Below is a small trained network, with its code and all its weights. Each question gives an input and a target symbol and asks what happens when units are switched off, that is, made to give their printed mean instead of their output.

import numpy as np


def w(rows, s, z=0):
    codes = np.array(rows[::2]) - 128.0
    scale = np.full(codes.shape[1], s)
    scale[-1] = z or s
    return codes * scale


def f(y):
    return np.maximum(y, 0)


def softmax(a):
    e = np.exp(a - a.max(-1, keepdims=True))
    return e / e.sum(-1, keepdims=True)


def log_softmax(a):
    a = a - a.max(-1, keepdims=True)
    return a - np.log(np.exp(a).sum(-1, keepdims=True))


def net(x, mask):
    ids = ['ΘΣΩαβδηλμξφ'.index(c) for c in x.split()]
    T = len(ids)
    res = E[ids] + P[:T]
    r = res
    for j in range(2):
        rows = slice(2 * j, 2 * j + 2)
        q, k, v = (r @ M[0][rows].T for M in (Q, K, V))
        z = softmax(np.where(np.tri(T) > 0, q @ k.T / 2**0.5, -1e9)) @ v
        o = O[0][rows]
        res = res + np.where(mask[j], z, o[:, -1]) @ o[:, :-1]
    y = f(res @ A[0][:, :-1].T + A[0][:, -1])
    res = res + np.where(mask[2:18], y, B[0][:, -1]) @ B[0][:, :-1]
    return log_softmax(res[-1] @ U[:, :-1].T + U[:, -1])


Q, K, V, O, A, B = {}, {}, {}, {}, {}, {}
E = w([
[190,160,253,67],'Θ',
[174,172,103,144],'Σ',
[122,42,92,117],'Ω',
[128,150,64,60],'α',
[83,194,169,85],'β',
[201,87,176,160],'δ',
[107,67,70,148],'η',
[118,156,49,80],'λ',
[13,129,102,92],'μ',
[98,151,206,178],'ξ',
[145,167,87,147],'φ',
],0.022)
P = w([
[132,199,1,202],'0',
[125,194,5,203],'1',
[164,166,64,152],'2',
[148,154,93,143],'3',
[160,140,117,122],'4',
[160,127,121,121],'5',
[150,122,128,113],'6',
],0.0064)
Q[0] = w([
[68,254,56,76],'H0',
[115,145,225,205],'H0',
[137,129,213,226],'H1',
[118,151,99,86],'H1',
],0.0074)
K[0] = w([
[114,178,125,123],'H0',
[150,83,204,143],'H0',
[107,8,249,163],'H1',
[73,130,138,93],'H1',
],0.011)
V[0] = w([
[96,255,79,135],'H0',
[117,223,79,151],'H0',
[194,30,188,101],'H1',
[104,160,118,150],'H1',
],0.0058)
O[0] = w([
[157,169,2,140,255],'H0',
[35,70,157,86,225],'H0',
[169,127,108,101,12],'H1',
[136,177,148,205,161],'H1',
],0.0084,0.0063)
A[0] = w([
[46,76,143,85,109],'N0',
[135,239,141,35,175],'N1',
[214,123,181,74,178],'N2',
[61,124,141,109,82],'N3',
[199,202,30,126,71],'N4',
[188,200,94,89,100],'N5',
[205,48,65,186,200],'N6',
[50,112,124,202,52],'N7',
[72,209,195,203,180],'N8',
[159,159,52,56,166],'N9',
[203,187,86,152,126],'N10',
[77,44,78,218,3],'N11',
[145,132,145,235,223],'N12',
[78,224,146,60,206],'N13',
[158,47,193,165,100],'N14',
[199,254,53,212,159],'N15',
],0.0095,0.0047)
B[0] = w([
[244,254,98,61,158],'N0',
[104,62,105,152,223],'N1',
[159,116,113,198,149],'N2',
[154,219,61,131,157],'N3',
[138,96,110,69,203],'N4',
[142,96,135,92,177],'N5',
[151,107,77,180,186],'N6',
[160,111,133,100,159],'N7',
[98,151,194,144,204],'N8',
[114,73,121,93,208],'N9',
[175,129,161,132,174],'N10',
[168,62,135,114,162],'N11',
[162,232,128,93,171],'N12',
[58,77,135,151,246],'N13',
[98,227,114,92,144],'N14',
[153,143,183,94,248],'N15',
],0.009,0.012)
U = w([
[150,36,215,168,133],'Θ',
[139,137,122,139,120],'Σ',
[146,87,29,222,174],'Ω',
[26,106,142,165,183],'α',
[143,138,119,138,138],'β',
[172,210,91,213,131],'δ',
[133,143,125,143,102],'η',
[110,44,111,58,2],'λ',
[134,217,191,131,135],'μ',
[103,254,6,142,95],'ξ',
[218,154,192,7,145],'φ',
],0.0092,0.0094)

Each question gives the input, a string of symbols that net reads in full, and the target symbol t.
The units are the heads (2 rows each of Q, K, V and O) and the neurons (one row each of A and B). Each row of codes is followed by its name. A weight is (code - 128) times the scale printed after its matrix; where a second scale follows, it is the last column's (O, A, B and U).
mask holds one flag per unit, heads first, then neurons. A switched-off unit (its flag False) gives its mean, the last column of its rows in O or B, instead of its output. The means were averaged over made-up inputs and are rounded, as every weight is.
A unit's drop is (log p(t) with every unit on - log p(t) with that unit switched off) / (log p(t) with every unit on - log p(t) with every unit switched off).
The circuit of an input: a set's keep is (log p(t) with only the set's units on - log p(t) with every unit switched off) / (log p(t) with every unit on - log p(t) with every unit switched off). Starting from the 12 units with the biggest drops (on a tie, the unit counted first), units are removed one at a time, each time the one whose removal leaves the highest keep (on an exact tie, the one counted first), for as long as the keep stays at least 0.8.
units of the circuit, in order: the units of the circuit, biggest drop first
top k neurons: the k neurons with the biggest drops, biggest first
heads that matter: for each layer, one digit per head in row order, 1 if its drop is at least 0.15 and else 0, layers parted by /
drop of u: that unit's drop, to one decimal
input Ω β φ Σ Σ, target φ: units of the circuit, in order => (N15 N4)
input η ξ Σ φ, target φ: units of the circuit, in order => (N15 N4)
input Σ φ β Σ μ Ω, target Ω: units of the circuit, in order => (N6 N15)
input β φ ξ φ α β Θ, target Θ: units of the circuit, in order => (N2 N1)
input β ξ β ξ, target μ: units of the circuit, in order => (N12 N8 N1)
input δ Σ φ β α β Ω, target Ω: heads that matter => 00
input ξ μ β φ α δ, target δ: top 2 neurons => (N2 N14)
input δ Σ φ Ω Ω Ω Σ, target φ: drop of N13 => 0.2
input η μ Ω μ μ ξ, target μ: drop of N12 => 0.1
input φ Σ Σ β β β, target α: units of the circuit, in order => (N13 N1)
input Θ Σ φ φ, target φ: drop of N15 => 0.4
input Ω α δ, target δ: drop of N2 => 0.2
input β β β α μ β λ, target λ: top neuron => (N9)
